(in the rows, 128 means zero)
Each name stands for a flat space through zero: a line, a plane or more. A row that begins with a name and a colon came from that space; any other row is followed by the name of the space it lies nearest, among the names in its block.
q744_q674: [115 154 105  80 167 138 116 145 153  81 105 140 135 119 102 107 138 190
  90 135 121 116 149 168]
q485_q760: [144 129 117 154 167 151 146 153 101 150 188 162 157 148 198 135 180  91
 183 108 109 163 110 159]
q199_q116: [133 167 169 105 173 154 109 127  96 100 152 150 139 128 161 140 136 129
 116 132 126 189 111 168]
q199_q116: [144 103  84 187  94 165 151 152 107 124 168 131 184 141 198  96 152  96
 175 126 114 128 126 153]
q485_q760: [ 82 118 135  71 107  64  30 145 154  88  73  96 144 109 105 140  58 167
  99 138 153 121 173  78]
q97_q265: [ 92 125 133 122 147  99  73 147 109 143 146 137 116 119 145 146 136 138
 136 133 132 140 152 133]
q485_q760: [164 157 181 141 198 156 153  89 148 130 103 203  82 136 128 167  86  80
  67 176 114 137  93 146]
q548_q556: [174 140  64 159 181 211 173  97 138 138 140 161 156 151 138  98 173 152
 114 115 104 101 101 163]
q199_q116: [112 106 102 130 131 107 136 119 160 109 102 116 106 122  81 126  86 128
  88 125 150  78 116 106]
q97_q265: [129 132 127 147 137 103 148 135 123 149 142 139 119 119  58 130 160 108
 113 161 120  83 111 141]
q97_q265: [150 136 104 152 138 148 206 137 118 157 167 155 152 166 166  91 157 110
 159 149 140 139 111 159]
q485_q760: [156 132 129  98 143 134 113 125 150  79  85 112 163 112 102 131 101 131
  94 127 123 107 117 113]
q744_q674: [143 140 169  92 109 118  87 136  84 142 140  82 160 114 151 146 166 137
 179  97 121 178 138 105]
q199_q116: [154 135 119 127 133 134 187 118 165 155 106 145 105 136  79 123 154 131
 126 132 106  94 124 128]
q548_q556: [123 138 107 162 167 171 156 142  91 106 184 164 142 141 194 100 141 115
 121 149 139 151 109 202]
q97_q265: [132 119 139 136  85 135 111 140 116 127 137 112 150 127 167 133 138 115
 173 104 110 158 141 116]
q485_q760: [106 110  95 154 140 122 121 177 157  87 138 183 163 147 190 118  89  90
 133 156 124 129 139 156]
q744_q674: [121 133 145  31 144  58 104 168 172  83  81  87 147 108  60 152 119 147
 131  88 132 119 135  84]
q97_q265: [122 107 121 135 142 105  90 150 159 113 120 150 147 128 131 162 108  89
 139 111 106 118 124 101]
q744_q674: [153 147 179  88 159 120  69 128  90 124 128 109 168 115 160 163 131 118
 142 119 128 177 121 106]
q548_q556: [ 77  96 131 101 100  57  17 140 168 119  64  88  70  59   9 183 126 163
  95 102  88  49 178  76]
q97_q265: [ 74 143 160 126 125 108  92 119 100 139 147 145  85 135 152 131  95 146
 109 161 163 172 148 143]
q744_q674: [122 151 108 164 161 171 183  93 121 160 169 177  95 164 126 106 147 140
 108 140 140 137  99 169]
q199_q116: [119 110 115 143 129 139 104 122  83 130 169 100 158 140 201 124 114 119
 156  94 165 167 111 111]
q548_q556: [183 156 130 131 144 159 160 105 139 136 114 153 178 151 110 114 135 118
 114 163 115 122 103 128]
q548_q556: [ 58 110 136 153  52  93  94  89 102 187 151  89  63 137 101 131 109 160
 141 107 170 144 145  79]
q744_q674: [143 140 134 179 148 180 147 130  59 157 210 157 147 146 221 121 182  96
 173 128 120 185 106 182]
q548_q556: [ 96 121 127  71 127  78 109 181 166  65  96 123 150 128 151 120  69 135
 124 135 153 140 158 123]
q97_q265: [114 147 149 112 220 125 173 114 124 125 164 186 115 192 224 133  45  91
 112 140 209 209  79 136]
q744_q674: [ 96 107 120 116  87  88  94 158 132 126 114 100 123 109 123 125 126 146
 145 129 129 112 171 115]
q548_q556: [172 136 165 123 183 172 202 139 111 123 147 159 104 139 250 140 127  79
 159 114 127 193 109 172]
q685_q797: [ 87 148 140 123 149 139  84 103 124 132 148 147  86 132 104 153 138 161
 112  93 121 160 123 134]
q199_q116: [121 139 133  75 106 114 118 149 147  99  91 103 135 114 117 112 126 173
 127 130 126 131 167 131]
q685_q797: [176 180 142 103 170 189 166  90 126 125 118 156 152 154 140 106 138 159
 102 150 126 162 109 158]
q548_q556: [153 129 138 150 109 132 132 127 113 141 133 124 149 120 110 130 151 104
 136 146 109 114 119 127]
q744_q674: [130 127 151 118 166 134  98 128  82 155 169 122 132 137 222 158 140 114
 177  86 142 198 121 118]
q685_q797: [139 108 120 170 155 125 168 145 137 101 132 170 137 138 168 122  69  55
  99 182 148 105 101 150]
q199_q116: [140 100 112 111 107  88 152 151 152 108 107  85 151 117  86 127 117 104
 140 105 138  87 114  88]
q485_q760: [149 177 159 107 188 163 112  75 128 152 135 158 115 143  79 163 161 151
 106 100 106 160  90 123]
q97_q265: [121 135 102 155  99 147 100 124 125 149 135 140 145 127 101 111 171 161
 131 146  95 107 153 144]
q485_q760: [116 132 115 135 103 143  91 155 110 145 152 138 159 134 184 116 174 153
 181 125  98 161 173 150]
q685_q797: [184 117 163  89 193  98 133 147 135 122  77 118 120  86 132 168 117  86
 110 149 119  92 125 114]
q199_q116: [149 157 146  76  88 150 159 130 118 126 119  85 144 128 133 100 174 182
 167  99 120 169 151 136]
q485_q760: [158 142 140  97 147 109 105 120 117 164 128  93 143 104  35 160 210 144
 148  87  93 102 111  95]
q199_q116: [113 111 118 186  79 111 161 104 140 156 128 138  96 136  67 115 103 101
 100 172 141  77 115 115]
q744_q674: [154 121 110 160 125 163 159 124 120 135 135 140 145 138 175 108 130 113
 137 143 124 125 126 146]
q485_q760: [134 152  94 192 115 199 179  98 138 146 167 188 132 168 111  96 169 133
 125 137  95 129 105 175]
q685_q797: [121 141 104 183 122 164 142 128 141  99 148 193 159 155 128 100 110 105
  96 182 114 121 112 175]
q97_q265: [132 110 112 129 156 103 157 151 166 115 115 150 128 134 122 137 102  89
 122 133 131  99 114 120]
q548_q556: [ 36 124 155  79 141  67  70 147 127  99 131 116  56 116 139 152  72 161
 107 107 178 169 156 125]
q744_q674: [140 125 122 188  78 188 108  72 113 144 105 131 110 118 134 108 110 150
  87 171 112 104 148 137]
q548_q556: [122 127 104 104 127 132 106 121 138 128 113 112 146 137 141 115 122 171
 133 109 139 134 147 109]
q485_q760: [ 77 118 133 111 156 100  98 145 149  86 121 160 112 147 198 135  32 117
 103 143 175 167 140 127]
q199_q116: [119 107 134 111 172 103  47 155 131  99 119 123 133  91 133 183 127 107
 128  91 101 118 131 110]
q685_q797: [ 86 126 123 110 101 110  65 146 142 119 120 111 101  96  67 149 173 173
 137  86  84 112 165 127]
q744_q674: [ 95 140 127 117 230 111 110 126 124 140 158 185 101 154 169 152  98 121
 102 138 167 158 109 144]
q97_q265: [115 156 151 106 150 125 118 114 130 108 120 147 121 136 113 127  95 142
  86 157 149 148 120 139]
q548_q556: [121 130 129 187  88 147 155  96  94 171 170 136 117 151 131 109 135 113
 134 152 144 138 110 134]
q685_q797: [126 139 139  77 156 120 115 134 135 126 114 113 113 119 130 143 144 161
 138  92 125 147 142 122]
q548_q556: [159 136 160 115 148 122 157 139 138 117 116 141 128 122 124 146 127  89
 129 137 113 132 111 132]
q485_q760: [111 130 130  76 129 115  90 168 121 122 128 103 135 111 168 133 167 172
 176  88 113 162 176 135]
q685_q797: [125 131 140 105 157 106  72 151 141 120 109 136 122  94  87 166 161 133
 123 120  83 105 147 130]
q744_q674: [136 150 140  74 140 122 136 116 151 116 105 107 124 128  71 135 138 161
 120  91 128 134 116 107]
q485_q760: [135 108 138 106 144  86  71 168  98 133 137 100 176 110 177 154 135 103
 171 118 133 141 141 100]
q685_q797: [134 145 136  83 157 132 148 123 124 110 136 120 162 166 191 114  86 136
 140 108 181 193 107 113]
q199_q116: [158 131 147  93 184 131 118 158 120  61 139 109 168 102 124 164 146  87
 133  71 108 141  79 134]
q685_q797: [148 121 125 104 175 108 149 162 139 114 123 143 161 140 184 129 103  95
 141 141 147 137 123 128]
q97_q265: [168 170 133 161 134 161 205  94 125 143 155 167 161 165  62 100 151 102
 101 176 127 120  67 153]
q685_q797: [183 148 132 140 138 172 171  93  83 185 150 110 140 131 131 112 196 141
 148 130 121 131 109 138]
q97_q265: [ 97  89 105 160  53  95  39 151 180 111  74 121 117  77  36 156 133 131
 115 130  53  40 182  98]
q685_q797: [105 108 108 126 139 107 101 183 137  75 137 126 139  97 116 139 144 111
 131 110 103 101 134 155]
q199_q116: [124 131 123 134 186 148  92 132 116 118 145 163 136 132 186 145 121 121
 121 127 124 151 125 150]
[135 115 144 109 158 104  90 167 125  88 124 127 161 109 165 157 109  87
 137 122 122 138 125 123]  q744_q674
[102 114  90  95 134 121 140 184 158  75 128 117 128 113 137 114 152 153
 150  79 112 119 151 160]  q744_q674
[171 124 138 170 215 152 179 119  97 138 156 167 110 123 166 145 126  56
  97 164 137 109  74 167]  q685_q797
[160 110 112 159 147 175 198 134 127  71 132 145 151 143 223  98  65  73
 109 147 157 137  94 164]  q485_q760
[ 97 147 173 103  70 137  72 112  92  96 124  75 102  92  97 133 136 177
 115 103 122 163 148 133]  q199_q116
[203 123 135 139 106 137 207  81 174 143  74 118 150 150  74 123  85  82
 108 143 134  86  80  65]  q744_q674
[ 96 163 149  95 135 122  95  96 138 122 115 126  87 119  33 140 136 185
  79 120 126 127 126 128]  q744_q674
[141 112 133 139 151 106 131 137 118 154 134 133 129 127 150 145 124  91
 141 141 136 118 120 114]  q685_q797
[131 161 133  89 134 157 126 110 145 136 104 130 103 125  99 123 169 198
 123 109 100 140 155 143]  q685_q797
[103  97 124 118  64 101  87 161 101 151 134  72 131 108 184 125 151 151
 198  95 127 148 186 105]  q744_q674
[124 131 180 128 140 115  48 121  82 134 143 121 134 109 159 175 117 102
 132 128 127 169 123 109]  q744_q674
[166 159 117 133 166 170 144 138 115  97 152 163 207 147 148 105 151 115
 121 156 114 144  98 172]  q685_q797
[149 145 145 159 142 145 134 118 135 122 116 176 128 124 100 132 121  99
  85 192 103 103 117 157]  q548_q556
[110 124 115 137 142 119 133 150 116 108 159 127 129 119 110 126 148 116
 125 119 130 116 110 153]  q548_q556
[107 117 122 183  87 112 115 105 153 147 111 149  87 114  25 137 121 114
  82 170 103  57 128 119]  q548_q556
[128 156 122 177 146 178 132  88 114 174 161 181  99 143 103 127 178 145
 111 147  96 128 118 167]  q685_q797
[177 144 159  99 179 146 161 110 137 143 114 132 110 126 124 160 152 113
 135  94 109 142 100 118]  q548_q556
[131 152 133 111 121 123  65 109  82 149 146  92 184 124  90 124 165 168
 130 131 136 138 124 106]  q548_q556
[146 131 132 171 184 145 151 116 102 133 168 173 144 152 173 134 102  66
 109 162 152 142  76 147]  q685_q797
[ 73 142 159  96 114 122  11 130 111 103 105 121  96  93 146 147 111 193
 102 137 117 161 194 141]  q199_q116
[118 139 138  98 147 105 145 150 124 102 146 125 147 140 130 123 118 118
 133 122 156 154 108 134]  q548_q556
[148 124  97 172 199 146 172 113 128 176 164 193 139 178 191 125 115  85
 132 154 152 132  93 135]  q199_q116
[135 161 186 134 125 146  63  45  75 195 127 120 106 134 121 153 116 159
 100 155 147 170 125  90]  q744_q674
[112  86  82 160 102 101 203 160 178 133 106 146  85 132 130  98 100 105
 127 160 137  63 153 141]  q97_q265
[102 113 129 138 135 135  80 113 120 137 140 134 113 140 194 151  95 129
 143  94 141 170 135 105]  q97_q265
[179 152 148 105 155 143 145 123 129 102 126 123 184 132  97 139 144 102
 127 113 113 138  80 118]  q97_q265
[ 97 124 125 136 106 159  67  73 113 142 112 101  76 113 129 133 110 193
  97 103 136 134 153 112]  q97_q265
[ 95 105 123 160  98 104  82 142 132 128 130 125  97  95  76 152 145 117
 122 124  95  85 143 126]  q685_q797
[151 125  87 115  80 112  76 152 159 107  89  91 212  96   9 117 188 161
 131 125  66  47 149 100]  q485_q760

Each name stands for a flat space through zero: a line, a plane or more. A row that begins with a name and a colon came from that space; any other row is followed by the name of the space it lies nearest, among the names in its block.
q586q624: [188 132 120 172 131 160 164 121 120 118 134 147 144 110 130 125 158 118
 132  77 132 123 164 117]
q551q470: [150 106 129 113 147 103 116 132  84 177 104 104 137  92 103  97  71 164
 105 148 143 135 117 159]
q586q624: [167  80 184 229  80  95 109  67 149 172  65 118 188 162 173 142 179 133
 170  85 117 180 124 107]
q586q624: [190  70 164 239 103 115 124  57 129 190  95 126 170 107 170  78 106 159
 119  86 124 167 106 125]
q251q414: [160 108 126 178 140 128 111  93  89 139 135 135 145  78 134 103 122 131
 135 109 135 138 135 115]
q586q624: [157 153 117  84 108 121 137 124 115 135  83 127 115 136  64 135 113 131
 139 144 140 109 132 123]
q781q619: [ 50 125 105  98  93 113  64  66 135  92 123 140  78 137 103 121 130 107
 160 187 132  95  78  76]
q251q414: [154 181 115  53 107 128 160 202 122 108 106 114 145 161  83 150 200 118
 153 117 156 115 176 143]
q586q624: [103  95 166 164 109  90  90  96 158 160  94 114 162 165 173 140 164 131
 161 143 109 162  96 111]
q251q414: [ 76 116 114 122 131 142 118 112 151  97 144 139  93 145 136 147 131 112
 127 145 118 103 111 112]
q586q624: [ 38  77 190 156 102  81  93 146 181 145 125  87 144 199 209 168 129 142
 115 127 109 183 103 170]
q251q414: [133 249  98 118  40 161 126 107 131  13 202 181  86 107  90  93 166  69
 163  89 157 117 160  68]
q781q619: [170 165 138 133 182 132 141 145 124 151 147 146 164 101 142 134 128 121
 142 140  96 151 135 112]
q551q470: [122  75 154 147 132 114 137 121 151 159  66 109 135 182 135 193 131 137
 131 123 111 132 128 144]
q586q624: [142 115 153 142 108 106 125 117 142 158  87 116 150 154 133 137 137 138
 140 126 123 147 120 130]
q251q414: [160 107 140  85 151 108 157 173 131 203  75  93 153 146 115 115  92 176
  95 154 128 132 112 180]
q781q619: [128 108 102  90 117 125 124 118 100 128  85 117 101 129  70 132 119 136
 130 144 154  89 129 132]
q251q414: [214 118 149 168 111 107 134  96 103 201  89 119 168  89 119  59  79 170
 113 115 139 159 111 140]
q551q470: [150  83 156 162 171 147 189 187 181 172 121 111 180 176 205 154 176 147
 101  94 100 145 142 171]
q551q470: [128  92 141 144 153 115 123 129 118 161 116 112 140 121 143 133 102 147
 113 132 121 140 121 149]
q586q624: [163 130 130 137  96 145 167 122 151 123  90 134 122 165 107 153 146 124
 131  95 131 114 147 127]
q551q470: [117 161 110 102 125 139 127 157 117  90 163 133 126 117 124 120 166 111
 139 122 144 120 149 122]
q251q414: [ 71 238 136 106  88 131 103 137 172  55 228 164 106 127 158 101 128  87
 141 143 110 158 111  92]
q781q619: [ 90 208  95 110  65 141  89 122 114  29 216 157 105  92 125  67 189  84
 162 115 166 121 140  81]
q251q414: [147 120 143 153 103 124 135 103 139 143 106 129 127 138 125 124 103 137
 120 114 126 138 120 130]
q251q414: [137  59 145 203 123 103  79  42 128 179  85 127 167 117 168  95 162 139
 166 144 117 143  81  83]
q781q619: [ 72 108  92  57 173 141 127 125 132 117 106 132  62 146  78 179  81 123
 114 194 112  66 103 124]
q781q619: [164 121 101  95 103 122 129 126  82 137  85 112 123 110  66  97 133 145
 132 126 173  99 141 137]
q781q619: [ 89 147  99 107 151 155 126 153 119  71 188 143 103 110 134 136 151 102
 127 127 133 105 147 120]
q586q624: [211 135 126 117 135 115 144 118  88 195  88 120 145  81  80  69  55 170
 104 140 142 134 116 148]
q781q619: [153 105 152 170 194 130 143 140 127 158 123 130 165 127 162 184 136 124
 136 116  90 153 149 131]
q551q470: [104 120 136 175  68 134 115  73 156 101 144 142  98 136 147 101 103 123
 115 105 132 133 105 114]
q551q470: [105  69 156 173 168 107 106 119 119 168 133 108 142 114 174 138  77 151
 101 132 109 159 110 157]
q551q470: [206  91 103 130 140 136 148  81 100 185  51 131 135 104  73  96 113 154
 132 143 139  89 112 111]
q551q470: [108 228 129  82 129 113  98 149 113 100 205 147 116  80 118  87  71 115
 125 164 121 159 115 118]
q781q619: [115 100 118 130 170 137 128 134 113 124 126 126 124 125 129 167 138 120
 131 131 120 113 142 129]
q586q624: [114  93 148 205 111 144 133 105 164 106 144 137 141 156 191 151 182 110
 138  78 115 143 139 115]
q781q619: [103  98 110 112 195 146 138 154 126 135 149 126 119 117 146 142 117 133
 105 151 112 106 122 142]
q251q414: [133 107 119 146 130 143 139 118 114 109 121 131 111 127 112 158 126 120
 124 101 135 112 153 131]
q551q470: [144  63 141 187 172 127 120  68 129 179  93 135 136 115 147 143  90 141
 125 143  94 129  97 111]
[152 123 112 106 159 132 139 145 100 156 132 121 129  91 112  90  88 152
 100 143 138 117 122 150]  q251q414
[ 53 134  94 138 123 174 124 127 134  21 206 155  66 127 141 163 156  79
 124  96 136  92 158 110]  q586q624
[125  29 175 204 133  97 112  57 144 206  60 107 127 147 153 150  34 169
  95 133  99 154  80 151]  q551q470
[ 97 232 122 151  93 153 108 113 130  24 251 180  89  83 142 109 107  74
 134  97 124 152 148  88]  q251q414
[146  94 132 198 104 134 115  53 122 130 115 143 117 109 131 114 105 127
 130 103 128 128 117 103]  q251q414
[157  98 146 127 162  99 121 148 111 197  95 101 181 118 145 110 135 159
 131 147 125 152 117 149]  q251q414
[ 86  45 101 114 193 123  95 102 100 154  93 115 114 117 120 153 129 136
 135 182 121  85 100 118]  q781q619
[105 165 135 156 117 127  95 101 134  98 187 153 127  99 160  99 126 106
 142 131 116 153 112  94]  q251q414
[179 132 129 143 135 122 132 138  86 142 119 121 161  97 115 118 147 133
 140 102 146 142 160 134]  q251q414
[142 117 123 132 166 131 127 125 100 126 109 132 134 121 108 183 146 112
 153 127 119 119 156 115]  q781q619
[159 178 165 170  67 105 112 111 139 115 128 137 170 140 145 128 180 107
 176  90 129 181 148  99]  q251q414
[153 130 113 168 160 135  97  89  94 127 155 152 157  68 145  94 169 110
 167 134 123 132 126  76]  q586q624
[154 158  89  84 151 137 124 123  75 127 143 140 102  63  68  82  72 136
 114 157 147 100 124 123]  q586q624
[125 212 158 167  72 114  95  98 152  93 193 159 143 109 165  84 129 101
 155 115 115 187 114  86]  q251q414
[135 139 132 157 104 125 109  93 129 120 137 142 134 114 137 104 139 119
 146 122 129 139 118 100]  q251q414
[135 236 125 150  51 131  94 122 120  46 222 162 149  85 150  54 205  83
 177  87 157 166 153  75]  q781q619
[147 163 123  81 134 105 115 145  89 151 127 118 129  91  87  93  74 147
 118 159 142 137 120 144]  q551q470
